Below are the code and all the weights of a small trained network. Each question names an input and a class and asks about switching units off, where a switched-off unit gives its printed mean instead of its output.

import numpy as np


def w(rows, s, z=0):
    codes = np.array(rows[::2]) - 128.0
    scale = np.full(codes.shape[1], s)
    scale[-1] = z or s
    return codes * scale


def f(y):
    return y / 2 * (1 + np.tanh(0.7978845608 * (y + 0.044715 * y**3)))


def log_softmax(a):
    a = a - a.max(-1, keepdims=True)
    return a - np.log(np.exp(a).sum(-1, keepdims=True))


def net(x, mask):
    res = np.array(x, float).reshape(1, 2) / 4 @ E
    y = f(res @ A[0][:, :-1].T + A[0][:, -1])
    res = res + np.where(mask, y, B[0][:, -1]) @ B[0][:, :-1]
    return log_softmax(res[-1] @ U[:, :-1].T + U[:, -1])


A, B = {}, {}
E = w([
[209,114,202,9,109,113,9],'x0',
[157,170,68,209,255,140,40],'x1',
],0.0093)
A[0] = w([
[107,102,198,92,126,134,57,90],'n1',
[103,112,140,111,62,93,165,87],'n2',
[7,126,84,173,110,144,173,76],'n3',
[184,124,164,82,92,106,54,86],'n4',
[142,120,126,103,118,145,164,83],'n5',
[96,92,188,105,77,122,156,100],'n6',
[68,90,164,90,69,117,153,107],'n7',
[138,166,94,143,226,126,73,61],'n8',
[220,111,145,78,97,108,66,114],'n9',
[111,93,98,86,132,124,166,248],'n10',
],0.012,0.016)
B[0] = w([
[90,109,117,150,171,109,148,168],'n1',
[132,70,145,183,168,171,100,157],'n2',
[67,108,104,135,168,95,182,188],'n3',
[98,134,117,142,163,106,161,190],'n4',
[97,72,131,221,252,166,129,125],'n5',
[131,106,154,170,148,177,91,170],'n6',
[154,99,139,154,142,142,95,178],'n7',
[153,97,174,190,176,171,81,182],'n8',
[111,137,97,131,135,105,173,205],'n9',
[153,151,118,77,70,121,117,250],'n10',
],0.023,0.015)
U = w([
[14,123,80,119,137,66,248,61],'0',
[175,80,183,148,137,204,21,74],'1',
[236,240,93,33,30,85,120,249],'2',
],0.015,0.011)

Each question gives the input, the list of numbers given to net, and the class t.
The units are the neurons (one row each of A and B). Each row of codes is followed by its name. A weight is (code - 128) times the scale printed after its matrix; where a second scale follows, it is the last column's (A, B and U).
mask holds one flag per neuron, in row order. A switched-off neuron (its flag False) gives its mean, the last column of its row in B, instead of its output. The means were averaged over made-up inputs and are rounded, as every weight is.
A unit's drop is (log p(t) with every unit on - log p(t) with that unit switched off) / (log p(t) with every unit on - log p(t) with every unit switched off).
The circuit of an input: a set's keep is (log p(t) with only the set's units on - log p(t) with every unit switched off) / (log p(t) with every unit on - log p(t) with every unit switched off). Starting from all 10 units, units are removed one at a time, each time the one whose removal leaves the highest keep (on an exact tie, the one counted first), for as long as the keep stays at least 0.8.
circuit, biggest first: the units of the circuit, biggest drop first
k most important neurons: the k neurons with the biggest drops, biggest first
drop of u: that unit's drop, to one decimal
input [8,6], class 0: circuit, biggest first	(n9)
input [8,-7], class 0: 3 most important neurons	(n9 n4 n1)
input [-3,4], class 1: 2 most important neurons	(n9 n8)
input [4,-2], class 0: 3 most important neurons	(n4 n1 n9)
input [-4,5], class 1: 2 most important neurons	(n8 n9)
input [4,-5], class 1: 4 most important neurons	(n6 n7 n3 n2)
input [7,-7], class 0: 3 most important neurons	(n9 n4 n1)
input [1,3], class 2: 2 most important neurons	(n6 n2)
input [8,-8], class 0: 2 most important neurons	(n9 n4)
input [5,-8], class 1: 2 most important neurons	(n6 n7)
input [-1,-3], class 2: drop of n8	0.3
input [3,-2], class 2: drop of n3	1.1
input [-6,8], class 1: drop of n8	2.6
input [-2,-4], class 1: drop of n5	0.0
